Look-ups in named tables: a row name and a column name give one cell, copied from the table.

Table fal
cols = nulele, nud, suv
sepidi: [16.38, 22.38, 36.82]
zin: [21.24, 20.60, 1.56]
mabu: [41.65, 22.85, 11.17]
kabikav: [77.28, 60.13, 50.79]

zin, nulele: 21.24
mabu, suv: 11.17
kabikav, nulele: 77.28
zin, suv: 1.56
mabu, nud: 22.85
mabu, nulele: 41.65
kabikav, suv: 50.79
sepidi, suv: 36.82
kabikav, nud: 60.13
sepidi, nud: 22.38
zin, nud: 20.60
sepidi, nulele: 16.38

luz:
,minugu,fot,guko,koz,gonip,fek,puz,val,zofiki,zelub
nes,10,8,29,-17,-34,58,15,-17,23,-17
pifo,-6,-84,-44,22,-10,-19,6,-10,-27,-16
bep,-70,-18,-64,-34,-27,-19,-6,-26,1,-9
tosi,-42,3,-9,-40,-42,-63,-13,-2,24,23
pizog,36,9,7,-23,-30,-65,13,-1,29,11
bot,20,-35,-71,9,0,-20,-34,-18,-52,-4
lun,-2,68,-4,6,22,-35,-32,-15,-27,-2
boro,-34,22,-24,-58,-19,-62,-20,-24,14,17
lubapa,15,62,-14,-6,9,5,-16,1,-15,-59
toguli,8,-23,-29,-23,-84,-31,-15,-19,20,2
rof,-43,-12,25,-58,-3,26,-56,-18,-15,-25
volam,8,3,4,-79,-4,-55,-13,-1,21,-10

toguli, gonip -> -84
toguli, koz -> -23
bep, koz -> -34
bot, fek -> -20
boro, gonip -> -19
volam, fot -> 3
pifo, val -> -10
pizog, puz -> 13
tosi, zofiki -> 24
lun, koz -> 6
volam, gonip -> -4
lubapa, minugu -> 15
toguli, val -> -19
pizog, gonip -> -30
volam, fek -> -55
boro, fek -> -62
nes, minugu -> 10
pifo, koz -> 22

tiro =
fields: zupez, gosu, vanoz, les
pasopud: [192, 119, 166, 219]
potes: [120, 182, 130, 118]
libene: [110, 213, 166, 192]
sesapeb: [58, 243, 124, 109]
zukase: [169, 245, 128, 174]
supa: [153, 154, 111, 104]
tov: [236, 84, 116, 118]
gasita: [42, 190, 187, 181]

libene, gosu -> 213
gasita, les -> 181
supa, zupez -> 153
sesapeb, gosu -> 243
sesapeb, vanoz -> 124
gasita, vanoz -> 187
supa, gosu -> 154
pasopud, zupez -> 192
zukase, zupez -> 169
zukase, vanoz -> 128
potes, les -> 118
zukase, gosu -> 245
pasopud, vanoz -> 166
gasita, gosu -> 190
sesapeb, les -> 109
tov, gosu -> 84
pasopud, les -> 219
gasita, zupez -> 42
sesapeb, zupez -> 58

silupad.tsv
	tofidom	badove	tagu
lum	199	157	100
vuvirin	241	151	8
pemu	115	83	221
tagova	193	160	138
kilafiz	190	152	141
derate	231	216	132
burif	143	154	178
vav	102	150	158
zugi	214	100	26
levu	227	161	120
lukipa	162	103	50

vuvirin, badove: 151
burif, tofidom: 143
lum, badove: 157
pemu, badove: 83
levu, tofidom: 227
lukipa, badove: 103
kilafiz, tagu: 141
lukipa, tagu: 50
vav, tofidom: 102
tagova, tofidom: 193
tagova, tagu: 138
burif, badove: 154
zugi, tagu: 26
lum, tofidom: 199
pemu, tagu: 221
Row with the largest tofidom: vuvirin

Table betafa
,noluti,mog,lodufo,zasib
dun,-244,175,92,377
loz,202,198,198,136
goliga,-175,-271,-31,189
vuge,357,240,239,68
lomaket,106,80,-74,-358
nepako,-116,-258,-148,76
zup,489,179,248,-286
zep,158,57,-94,-773
pil,-4,-296,-53,-52
takekif,626,95,268,-617
vegiva,306,139,15,-699
rab,70,-161,25,14

What is the zasib of nepako in betafa? 76
What is the mog of zep in betafa? 57
What is the lodufo of zup in betafa? 248
What is the lodufo of pil in betafa? -53
What is the lodufo of vuge in betafa? 239
What is the zasib of zep in betafa? -773
What is the zasib of dun in betafa? 377
What is the mog of rab in betafa? -161
What is the noluti of lomaket in betafa? 106
What is the mog of dun in betafa? 175

Table batado
        nuvuvi  sizove  narokap  zonule  dom
fup        123     172      101     101  119
pulira      59      58       46     213  200
kem        121     146      117      40  130
mif        162     149      189     159  105
pupe       221      47       87      64  160
bef        206     174      107     105   70
giz        127     162       57     114   91
zugob      151     129      111      69   97
bet        103     215      212     105  117
nov        226      95      108      99  140
rufizo     177      73      227     183   43

sizove of zugob = 129
nuvuvi of kem = 121
nuvuvi of zugob = 151
zonule of rufizo = 183
zonule of pupe = 64
narokap of pupe = 87
narokap of zugob = 111
zonule of fup = 101
sizove of bet = 215

tevonup =
	tobil	rig	lev	nazubo	sisasim	sov	lonek	dabeg
ribep	86096	51148	62963	77326	82827	30995	60472	54565
vumapar	21270	27701	49917	43740	41069	49406	67205	30637
vev	66142	58440	356	23157	57433	46568	69790	28433

ribep, sov -> 30995
ribep, nazubo -> 77326
ribep, lev -> 62963
vev, tobil -> 66142
vev, lonek -> 69790
vev, sov -> 46568
ribep, dabeg -> 54565
ribep, sisasim -> 82827
vumapar, tobil -> 21270
vev, nazubo -> 23157
ribep, rig -> 51148
vumapar, sisasim -> 41069
vev, rig -> 58440
vev, lev -> 356
vumapar, nazubo -> 43740
vumapar, lev -> 49917
vumapar, lonek -> 67205

